Below is a small trained network, with its code and all its weights. Each question gives an input and a class and asks what happens when units are switched off, that is, made to give their printed mean instead of their output.

import numpy as np


def w(rows, s, z=0):
    codes = np.array(rows[::2]) - 128.0
    scale = np.full(codes.shape[1], s)
    scale[-1] = z or s
    return codes * scale


def norm(h):
    return h / np.sqrt((h * h).mean(-1, keepdims=True) + 1e-5)


def f(y):
    return y / 2 * (1 + np.tanh(0.7978845608 * (y + 0.044715 * y**3)))


def log_softmax(a):
    a = a - a.max(-1, keepdims=True)
    return a - np.log(np.exp(a).sum(-1, keepdims=True))


def net(x, mask):
    res = np.array(x, float).reshape(1, 4) / 4 @ E
    u = 0
    for l in range(2):
        y = f(norm(res) @ A[l][:, :-1].T + A[l][:, -1])
        res = res + np.where(mask[u : u + 8], y, B[l][:, -1]) @ B[l][:, :-1]
        u += 8
    return log_softmax(norm(res)[-1] @ U[:, :-1].T + U[:, -1])


A, B = {}, {}
E = w([
[183,129,180,110,54,51,123,162,145,133,120,45],'x0',
[130,128,132,127,130,127,127,128,126,127,128,129],'x1',
[151,84,146,146,123,201,51,147,186,4,23,89],'x2',
[226,165,66,189,145,46,126,47,205,152,128,182],'x3',
],0.0014)
A[0] = w([
[126,153,52,178,251,169,116,71,149,80,88,212,42],'0.n1',
[45,180,205,66,128,137,208,180,3,200,232,115,96],'0.n2',
[163,159,41,138,145,37,169,72,139,235,189,192,33],'0.n3',
[44,122,113,120,179,175,171,127,71,176,170,196,52],'0.n4',
[83,72,141,98,145,206,82,171,120,60,58,104,92],'0.n5',
[75,65,118,76,133,182,103,161,116,99,106,103,4],'0.n6',
[175,151,119,188,151,142,108,96,165,76,98,151,94],'0.n7',
[43,106,134,111,187,204,162,141,67,160,176,173,43],'0.n8',
],0.0023,0.0015)
B[0] = w([
[43,47,117,120,77,178,128,105,136,200,156,186,173],'0.n1',
[176,29,9,112,106,90,67,110,255,151,89,136,254],'0.n2',
[85,174,254,150,142,242,167,184,44,45,160,96,243],'0.n3',
[146,167,98,123,197,142,66,129,131,25,65,140,180],'0.n4',
[117,186,157,156,146,120,201,102,78,195,246,179,199],'0.n5',
[183,217,150,192,148,113,194,88,113,150,186,149,137],'0.n6',
[113,109,81,99,118,106,76,98,141,158,100,184,153],'0.n7',
[189,202,103,135,206,115,83,86,143,52,68,149,180],'0.n8',
],0.0022,0.0026)
A[1] = w([
[75,127,93,92,189,166,133,132,77,158,159,150,63],'1.n1',
[132,91,103,69,102,71,142,180,137,174,135,54,1],'1.n2',
[101,108,3,131,191,139,100,75,156,114,57,182,93],'1.n3',
[142,142,231,154,68,124,152,153,102,110,131,59,108],'1.n4',
[166,182,199,176,92,72,173,98,115,182,171,114,18],'1.n5',
[145,142,128,142,134,98,123,121,136,131,128,139,94],'1.n6',
[170,94,100,98,76,38,76,123,167,144,65,88,71],'1.n7',
[70,168,155,144,179,195,147,109,64,123,171,168,48],'1.n8',
],0.0031,0.00094)
B[1] = w([
[231,178,192,163,121,91,121,126,154,76,81,85,164],'1.n1',
[101,49,103,154,60,160,63,78,180,188,159,171,147],'1.n2',
[125,123,127,48,110,63,138,217,75,174,198,8,252],'1.n3',
[156,162,2,44,233,38,120,169,108,145,159,97,196],'1.n4',
[105,96,78,51,181,165,53,187,127,74,82,58,172],'1.n5',
[104,129,145,123,145,183,116,149,84,112,130,114,126],'1.n6',
[82,197,226,218,152,222,210,67,71,86,96,226,188],'1.n7',
[158,147,189,212,74,117,146,64,179,91,24,170,210],'1.n8',
],0.0025,0.0033)
U = w([
[153,151,68,19,195,72,110,223,98,112,158,26,179],'0',
[149,191,233,233,130,163,162,84,125,58,52,187,178],'1',
[58,2,100,135,16,159,113,102,162,229,168,178,1],'2',
],0.0054,0.00084)

Each question gives the input, the list of numbers given to net, and the class t.
The units are the neurons (one row each of A and B). Each row of codes is followed by its name. A weight is (code - 128) times the scale printed after its matrix; where a second scale follows, it is the last column's (A, B and U).
mask holds one flag per neuron, layer by layer. A switched-off neuron (its flag False) gives its mean, the last column of its row in B, instead of its output. The means were averaged over made-up inputs and are rounded, as every weight is.
A unit's drop is (log p(t) with every unit on - log p(t) with that unit switched off) / (log p(t) with every unit on - log p(t) with every unit switched off).
The circuit of an input: a set's keep is (log p(t) with only the set's units on - log p(t) with every unit switched off) / (log p(t) with every unit on - log p(t) with every unit switched off). Starting from the 12 units with the biggest drops (on a tie, the unit counted first), units are removed one at a time, each time the one whose removal leaves the highest keep (on an exact tie, the one counted first), for as long as the keep stays at least 0.8.
circuit, biggest first: the units of the circuit, biggest drop first
most important unit: the unit with the biggest drop
top k neurons: the k neurons with the biggest drops, biggest first
k most important neurons of layer l: the k neurons of layer l with the biggest drops, biggest first
drop when u is switched off: that unit's drop, to one decimal
input [-4,3,1,-6], class 1: circuit, biggest first : [1.n8]
input [4,-4,1,3], class 1: top 2 neurons : [1.n7, 0.n5]
input [8,2,2,5], class 1: 2 most important neurons of layer 1 : [1.n7, 1.n3]
input [-3,4,1,-6], class 1: top 4 neurons : [0.n5, 0.n6, 1.n8, 1.n4]
input [8,-8,-1,-5], class 2: circuit, biggest first : [1.n2, 0.n3]
input [1,0,-5,-7], class 2: top 3 neurons : [0.n2, 1.n2, 1.n4]
input [3,5,-2,-7], class 2: top 2 neurons : [0.n2, 1.n2]
input [-7,7,6,7], class 2: top 2 neurons : [0.n1, 1.n4]
input [8,4,3,2], class 1: 2 most important neurons of layer 1 : [1.n7, 1.n3]
input [0,-7,-8,4], class 1: circuit, biggest first : [0.n3, 1.n3]
input [-1,3,2,-1], class 1: 2 most important neurons of layer 1 : [1.n8, 1.n3]
input [-8,-1,8,4], class 2: 2 most important neurons of layer 0 : [0.n1, 0.n3]
input [6,3,-2,0], class 2: drop when 0.n8 is switched off : 0.1
input [-4,3,5,5], class 2: most important unit : 0.n1
input [2,-1,-4,-5], class 2: drop when 1.n7 is switched off : 0.1
input [6,-5,-4,-7], class 2: drop when 0.n2 is switched off : 0.3
